Below is a small trained network, with its code and all its weights. Each question gives an input and a class and asks what happens when units are switched off, that is, made to give their printed mean instead of their output.

import numpy as np


def w(rows, s, z=0):
    codes = np.array(rows[::2]) - 128.0
    scale = np.full(codes.shape[1], s)
    scale[-1] = z or s
    return codes * scale


def norm(h):
    return h / np.sqrt((h * h).mean(-1, keepdims=True) + 1e-5)


def f(y):
    return np.maximum(y, 0)


def log_softmax(a):
    a = a - a.max(-1, keepdims=True)
    return a - np.log(np.exp(a).sum(-1, keepdims=True))


def net(x, mask):
    res = np.array(x, float).reshape(1, 3) / 4 @ E
    u = 0
    for l in range(2):
        y = f(norm(res) @ A[l][:, :-1].T + A[l][:, -1])
        res = res + np.where(mask[u : u + 12], y, B[l][:, -1]) @ B[l][:, :-1]
        u += 12
    return log_softmax(norm(res)[-1] @ U[:, :-1].T + U[:, -1])


A, B = {}, {}
E = w([
[45,164,88],'x0',
[210,60,6],'x1',
[136,253,149],'x2',
],0.0069)
A[0] = w([
[109,54,53,172],'L0N0',
[166,76,116,80],'L0N1',
[110,129,139,98],'L0N2',
[75,163,150,116],'L0N3',
[129,155,92,252],'L0N4',
[141,164,42,80],'L0N5',
[110,61,212,118],'L0N6',
[112,117,209,108],'L0N7',
[247,97,163,149],'L0N8',
[7,139,91,126],'L0N9',
[247,188,165,85],'L0N10',
[126,27,122,40],'L0N11',
],0.015,0.0028)
B[0] = w([
[249,104,90,248],'L0N0',
[123,74,75,198],'L0N1',
[143,126,156,143],'L0N2',
[83,106,55,202],'L0N3',
[127,180,139,201],'L0N4',
[130,140,253,206],'L0N5',
[102,61,244,200],'L0N6',
[74,90,197,195],'L0N7',
[28,190,25,254],'L0N8',
[110,190,75,224],'L0N9',
[82,208,105,240],'L0N10',
[210,37,71,211],'L0N11',
],0.017,0.0068)
A[1] = w([
[67,52,190,75],'L1N0',
[174,233,43,154],'L1N1',
[117,172,201,105],'L1N2',
[175,59,56,89],'L1N3',
[73,194,217,92],'L1N4',
[222,178,250,4],'L1N5',
[159,61,78,141],'L1N6',
[133,127,130,144],'L1N7',
[176,86,117,96],'L1N8',
[154,86,64,90],'L1N9',
[72,219,27,157],'L1N10',
[101,73,157,77],'L1N11',
],0.012,0.003)
B[1] = w([
[83,106,207,160],'L1N0',
[46,128,191,223],'L1N1',
[142,71,104,160],'L1N2',
[193,113,59,184],'L1N3',
[199,81,93,195],'L1N4',
[231,153,220,145],'L1N5',
[164,116,56,175],'L1N6',
[128,128,121,131],'L1N7',
[153,146,77,155],'L1N8',
[182,103,90,169],'L1N9',
[71,253,67,248],'L1N10',
[98,142,181,143],'L1N11',
],0.021,0.011)
U = w([
[21,72,244,157],'0',
[15,251,97,205],'1',
[70,94,124,2],'2',
[181,107,46,202],'3',
[187,182,222,83],'4',
],0.015,0.0072)

Each question gives the input, the list of numbers given to net, and the class t.
The units are the neurons (one row each of A and B). Each row of codes is followed by its name. A weight is (code - 128) times the scale printed after its matrix; where a second scale follows, it is the last column's (A, B and U).
mask holds one flag per neuron, layer by layer. A switched-off neuron (its flag False) gives its mean, the last column of its row in B, instead of its output. The means were averaged over made-up inputs and are rounded, as every weight is.
A unit's drop is (log p(t) with every unit on - log p(t) with that unit switched off) / (log p(t) with every unit on - log p(t) with every unit switched off).
The circuit of an input: a set's keep is (log p(t) with only the set's units on - log p(t) with every unit switched off) / (log p(t) with every unit on - log p(t) with every unit switched off). Starting from the 12 units with the biggest drops (on a tie, the unit counted first), units are removed one at a time, each time the one whose removal leaves the highest keep (on an exact tie, the one counted first), for as long as the keep stays at least 0.8.
units of the circuit, in order: the units of the circuit, biggest drop first
top k neurons: the k neurons with the biggest drops, biggest first
top k neurons in layer l: the k neurons of layer l with the biggest drops, biggest first
drop of u: that unit's drop, to one decimal
input [0,-2,-3], class 0: units of the circuit, in order	L0N6
input [8,6,8], class 4: units of the circuit, in order	L0N5; L0N8; L1N5
input [0,-8,4], class 0: top 4 neurons	L0N7; L0N8; L0N10; L1N10
input [7,8,8], class 4: top 2 neurons	L0N5; L0N8
input [-5,-5,4], class 0: top 2 neurons in layer 1	L1N10; L1N0
input [5,5,6], class 4: top 2 neurons	L0N5; L0N8
input [7,8,1], class 4: top 3 neurons in layer 0	L0N5; L0N8; L0N3
input [4,7,8], class 4: top 2 neurons in layer 0	L0N5; L0N8
input [1,-3,-7], class 3: top 2 neurons	L0N11; L0N0
input [-3,-8,6], class 0: top 3 neurons	L0N7; L0N8; L0N9
input [-2,-3,-7], class 3: top 4 neurons in layer 0	L0N11; L0N5; L0N0; L0N1
input [4,-6,-5], class 0: top 2 neurons	L0N6; L0N8
input [1,3,5], class 4: top 2 neurons in layer 0	L0N5; L0N8
input [3,4,6], class 4: top 2 neurons	L0N5; L0N8
input [1,-2,-6], class 3: top neuron	L0N11
input [-8,8,3], class 1: top 2 neurons in layer 0	L0N8; L0N10
input [6,7,7], class 4: drop of L0N5	0.9
input [4,5,3], class 4: drop of L0N5	0.2
input [-5,-8,7], class 0: drop of L0N9	0.8
input [2,-1,-6], class 3: drop of L1N4	0.0
input [-8,-4,-5], class 0: top neuron	L0N6
